Here is a tiny trained network, its code and every weight. The questions are about switching its units off for an input and a class, where a switched-off unit gives its printed mean instead of its output.

import numpy as np


def w(rows, s, z=0):
    codes = np.array(rows[::2]) - 128.0
    scale = np.full(codes.shape[1], s)
    scale[-1] = z or s
    return codes * scale


def f(y):
    return y / 2 * (1 + np.tanh(0.7978845608 * (y + 0.044715 * y**3)))


def log_softmax(a):
    a = a - a.max(-1, keepdims=True)
    return a - np.log(np.exp(a).sum(-1, keepdims=True))


def net(x, mask):
    res = np.array(x, float).reshape(1, 5) / 4 @ E
    y = f(res @ A[0][:, :-1].T + A[0][:, -1])
    res = res + np.where(mask, y, B[0][:, -1]) @ B[0][:, :-1]
    return log_softmax(res[-1] @ U[:, :-1].T + U[:, -1])


A, B = {}, {}
E = w([
[126,140,137],'x0',
[126,140,133],'x1',
[83,61,165],'x2',
[254,90,202],'x3',
[66,143,204],'x4',
],0.0096)
A[0] = w([
[132,77,105,114],'neuron 0',
[138,49,146,83],'neuron 1',
[116,101,54,169],'neuron 2',
[106,159,62,213],'neuron 3',
[85,103,127,156],'neuron 4',
[35,93,133,111],'neuron 5',
[175,120,219,30],'neuron 6',
[200,132,131,148],'neuron 7',
[133,159,129,172],'neuron 8',
[161,143,130,94],'neuron 9',
[132,93,182,36],'neuron 10',
[66,83,135,76],'neuron 11',
[107,101,135,120],'neuron 12',
[114,79,89,71],'neuron 13',
[199,157,122,103],'neuron 14',
[147,127,106,80],'neuron 15',
[165,150,120,164],'neuron 16',
[142,157,57,60],'neuron 17',
[197,142,108,117],'neuron 18',
[92,162,144,62],'neuron 19',
[186,158,140,108],'neuron 20',
[85,166,30,49],'neuron 21',
[89,180,9,2],'neuron 22',
[74,128,133,89],'neuron 23',
[92,128,142,72],'neuron 24',
[136,173,136,156],'neuron 25',
[174,149,136,141],'neuron 26',
[63,116,150,81],'neuron 27',
[228,168,118,116],'neuron 28',
[158,68,176,50],'neuron 29',
],0.016,0.0098)
B[0] = w([
[146,149,182,136],'neuron 0',
[190,150,166,151],'neuron 1',
[220,198,218,198],'neuron 2',
[232,232,159,245],'neuron 3',
[129,207,111,175],'neuron 4',
[145,181,11,208],'neuron 5',
[234,220,166,179],'neuron 6',
[63,55,116,193],'neuron 7',
[181,108,230,162],'neuron 8',
[105,80,89,134],'neuron 9',
[148,199,103,142],'neuron 10',
[91,149,71,160],'neuron 11',
[142,160,101,137],'neuron 12',
[174,153,119,132],'neuron 13',
[47,124,64,170],'neuron 14',
[111,132,128,124],'neuron 15',
[112,77,160,167],'neuron 16',
[45,86,132,157],'neuron 17',
[29,81,111,173],'neuron 18',
[141,180,84,140],'neuron 19',
[48,98,107,163],'neuron 20',
[148,57,223,210],'neuron 21',
[102,14,213,209],'neuron 22',
[87,148,85,160],'neuron 23',
[85,175,67,134],'neuron 24',
[184,99,172,158],'neuron 25',
[76,53,129,165],'neuron 26',
[84,144,1,166],'neuron 27',
[35,106,109,202],'neuron 28',
[194,162,155,161],'neuron 29',
],0.0069,0.011)
U = w([
[146,54,167,202],'0',
[193,216,106,185],'1',
[85,101,2,1],'2',
],0.0088,0.0035)

Each question gives the input, the list of numbers given to net, and the class t.
The units are the neurons (one row each of A and B). Each row of codes is followed by its name. A weight is (code - 128) times the scale printed after its matrix; where a second scale follows, it is the last column's (A, B and U).
mask holds one flag per neuron, in row order. A switched-off neuron (its flag False) gives its mean, the last column of its row in B, instead of its output. The means were averaged over made-up inputs and are rounded, as every weight is.
A unit's drop is (log p(t) with every unit on - log p(t) with that unit switched off) / (log p(t) with every unit on - log p(t) with every unit switched off).
The circuit of an input: a set's keep is (log p(t) with only the set's units on - log p(t) with every unit switched off) / (log p(t) with every unit on - log p(t) with every unit switched off). Starting from the 12 units with the biggest drops (on a tie, the unit counted first), units are removed one at a time, each time the one whose removal leaves the highest keep (on an exact tie, the one counted first), for as long as the keep stays at least 0.8.
units of the circuit, in order: the units of the circuit, biggest drop first
k most important neurons: the k neurons with the biggest drops, biggest first
drop of u: that unit's drop, to one decimal
input [3,-2,-6,-3,-1], class 0: units of the circuit, in order => [neuron 22; neuron 5]
input [-8,8,3,-6,7], class 2: units of the circuit, in order => [neuron 27]
input [-8,-5,2,1,7], class 1: units of the circuit, in order => [neuron 7; neuron 22]
input [8,-6,2,-4,-4], class 1: units of the circuit, in order => [neuron 3; neuron 2]
input [-5,5,5,-1,1], class 2: 3 most important neurons => [neuron 3; neuron 6; neuron 2]
input [5,7,-5,3,5], class 0: 2 most important neurons => [neuron 3; neuron 5]
input [-2,8,-1,2,0], class 2: 4 most important neurons => [neuron 21; neuron 22; neuron 2; neuron 3]
input [3,-7,3,5,4], class 1: units of the circuit, in order => [neuron 6; neuron 22]
input [-7,-4,-6,-4,0], class 0: 3 most important neurons => [neuron 22; neuron 21; neuron 5]
input [8,-6,-4,0,-3], class 0: 2 most important neurons => [neuron 5; neuron 27]
input [7,-1,-6,-7,-7], class 0: drop of neuron 22 => 0.3
input [-5,3,7,1,5], class 1: drop of neuron 11 => -0.1
input [-3,4,-1,7,-4], class 2: drop of neuron 14 => 0.2
input [5,2,4,6,6], class 1: units of the circuit, in order => [neuron 6]
